Below is a small trained network, with its code and all its weights. Each question gives an input and a target symbol and asks what happens when units are switched off, that is, made to give their printed mean instead of their output.

import numpy as np


def w(rows, s, z=0):
    codes = np.array(rows[::2]) - 128.0
    scale = np.full(codes.shape[1], s)
    scale[-1] = z or s
    return codes * scale


def f(y):
    return np.maximum(y, 0)


def softmax(a):
    e = np.exp(a - a.max(-1, keepdims=True))
    return e / e.sum(-1, keepdims=True)


def log_softmax(a):
    a = a - a.max(-1, keepdims=True)
    return a - np.log(np.exp(a).sum(-1, keepdims=True))


def net(x, mask):
    ids = ['βγζηθλμξτψω'.index(c) for c in x.split()]
    T = len(ids)
    res = E[ids] + P[:T]
    r = res
    for j in range(2):
        rows = slice(2 * j, 2 * j + 2)
        q, k, v = (r @ M[0][rows].T for M in (Q, K, V))
        z = softmax(np.where(np.tri(T) > 0, q @ k.T / 2**0.5, -1e9)) @ v
        o = O[0][rows]
        res = res + np.where(mask[j], z, o[:, -1]) @ o[:, :-1]
    y = f(res @ A[0][:, :-1].T + A[0][:, -1])
    res = res + np.where(mask[2:14], y, B[0][:, -1]) @ B[0][:, :-1]
    return log_softmax(res[-1] @ U[:, :-1].T + U[:, -1])


Q, K, V, O, A, B = {}, {}, {}, {}, {}, {}
E = w([
[120,124,123],'β',
[68,118,115],'γ',
[163,145,85],'ζ',
[56,175,143],'η',
[52,194,89],'θ',
[98,115,198],'λ',
[186,79,185],'μ',
[136,70,182],'ξ',
[201,138,159],'τ',
[146,249,166],'ψ',
[205,39,152],'ω',
],0.019)
P = w([
[135,213,252],'0',
[89,251,220],'1',
[145,251,244],'2',
[138,225,237],'3',
[131,227,219],'4',
[130,196,213],'5',
[139,175,203],'6',
],0.0018)
Q[0] = w([
[163,146,126],'h0',
[210,148,49],'h0',
[106,98,98],'h1',
[126,174,3],'h1',
],0.021)
K[0] = w([
[147,116,134],'h0',
[153,50,66],'h0',
[93,153,105],'h1',
[143,252,91],'h1',
],0.023)
V[0] = w([
[119,232,147],'h0',
[255,220,202],'h0',
[197,212,235],'h1',
[105,72,96],'h1',
],0.0052)
O[0] = w([
[126,218,129,217],'h0',
[253,150,120,253],'h0',
[191,96,246,249],'h1',
[127,140,80,65],'h1',
],0.005,0.0031)
A[0] = w([
[233,107,109,3],'n0',
[163,77,83,132],'n1',
[57,60,145,231],'n2',
[140,176,251,177],'n3',
[198,194,141,154],'n4',
[134,163,126,181],'n5',
[130,124,127,67],'n6',
[129,190,164,120],'n7',
[111,115,66,246],'n8',
[152,33,123,114],'n9',
[101,129,192,119],'n10',
[138,140,162,193],'n11',
],0.013,0.003)
B[0] = w([
[30,186,77,200],'n0',
[185,152,175,153],'n1',
[66,137,253,166],'n2',
[73,58,10,255],'n3',
[238,120,187,244],'n4',
[139,151,133,175],'n5',
[133,134,122,128],'n6',
[80,176,124,193],'n7',
[191,200,150,161],'n8',
[231,90,159,152],'n9',
[125,111,190,168],'n10',
[119,92,97,180],'n11',
],0.017,0.0093)
U = w([
[61,106,117,12],'β',
[178,216,122,147],'γ',
[134,82,160,75],'ζ',
[51,194,78,57],'η',
[110,166,43,200],'θ',
[68,255,66,2],'λ',
[97,150,175,237],'μ',
[171,98,164,83],'ξ',
[115,161,86,115],'τ',
[146,84,116,90],'ψ',
[108,147,120,153],'ω',
],0.0098,0.0051)

Each question gives the input, a string of symbols that net reads in full, and the target symbol t.
The units are the heads (2 rows each of Q, K, V and O) and the neurons (one row each of A and B). Each row of codes is followed by its name. A weight is (code - 128) times the scale printed after its matrix; where a second scale follows, it is the last column's (O, A, B and U).
mask holds one flag per unit, heads first, then neurons. A switched-off unit (its flag False) gives its mean, the last column of its rows in O or B, instead of its output. The means were averaged over made-up inputs and are rounded, as every weight is.
A unit's drop is (log p(t) with every unit on - log p(t) with that unit switched off) / (log p(t) with every unit on - log p(t) with every unit switched off).
The circuit of an input: a set's keep is (log p(t) with only the set's units on - log p(t) with every unit switched off) / (log p(t) with every unit on - log p(t) with every unit switched off). Starting from the 12 units with the biggest drops (on a tie, the unit counted first), units are removed one at a time, each time the one whose removal leaves the highest keep (on an exact tie, the one counted first), for as long as the keep stays at least 0.8.
circuit, biggest first: the units of the circuit, biggest drop first
k most important neurons: the k neurons with the biggest drops, biggest first
heads that matter: for each layer, one digit per head in row order, 1 if its drop is at least 0.15 and else 0, layers parted by /
drop of u: that unit's drop, to one decimal
input ζ ζ λ λ ξ μ τ, target θ: circuit, biggest first	n0, n3
input η γ θ ψ μ, target θ: circuit, biggest first	n3, n0
input γ ψ η, target θ: circuit, biggest first	n3, h0
input ζ ψ ζ μ, target θ: circuit, biggest first	n0, n3
input λ λ γ ψ, target θ: circuit, biggest first	n3
input γ ζ ζ ζ η, target η: 2 most important neurons	n4, n7
input θ γ ζ ψ ζ λ, target θ: 3 most important neurons	n3, n2, n7
input ζ ψ τ, target θ: 3 most important neurons	n3, n0, n2
input τ ζ γ ψ, target θ: heads that matter	00
input γ λ θ γ, target μ: drop of n0	0.2
input ζ λ ψ γ η, target θ: drop of h0	0.8
input ζ ω θ η ζ, target γ: drop of n8	0.1
input η ζ μ ψ λ, target θ: drop of n10	-0.3
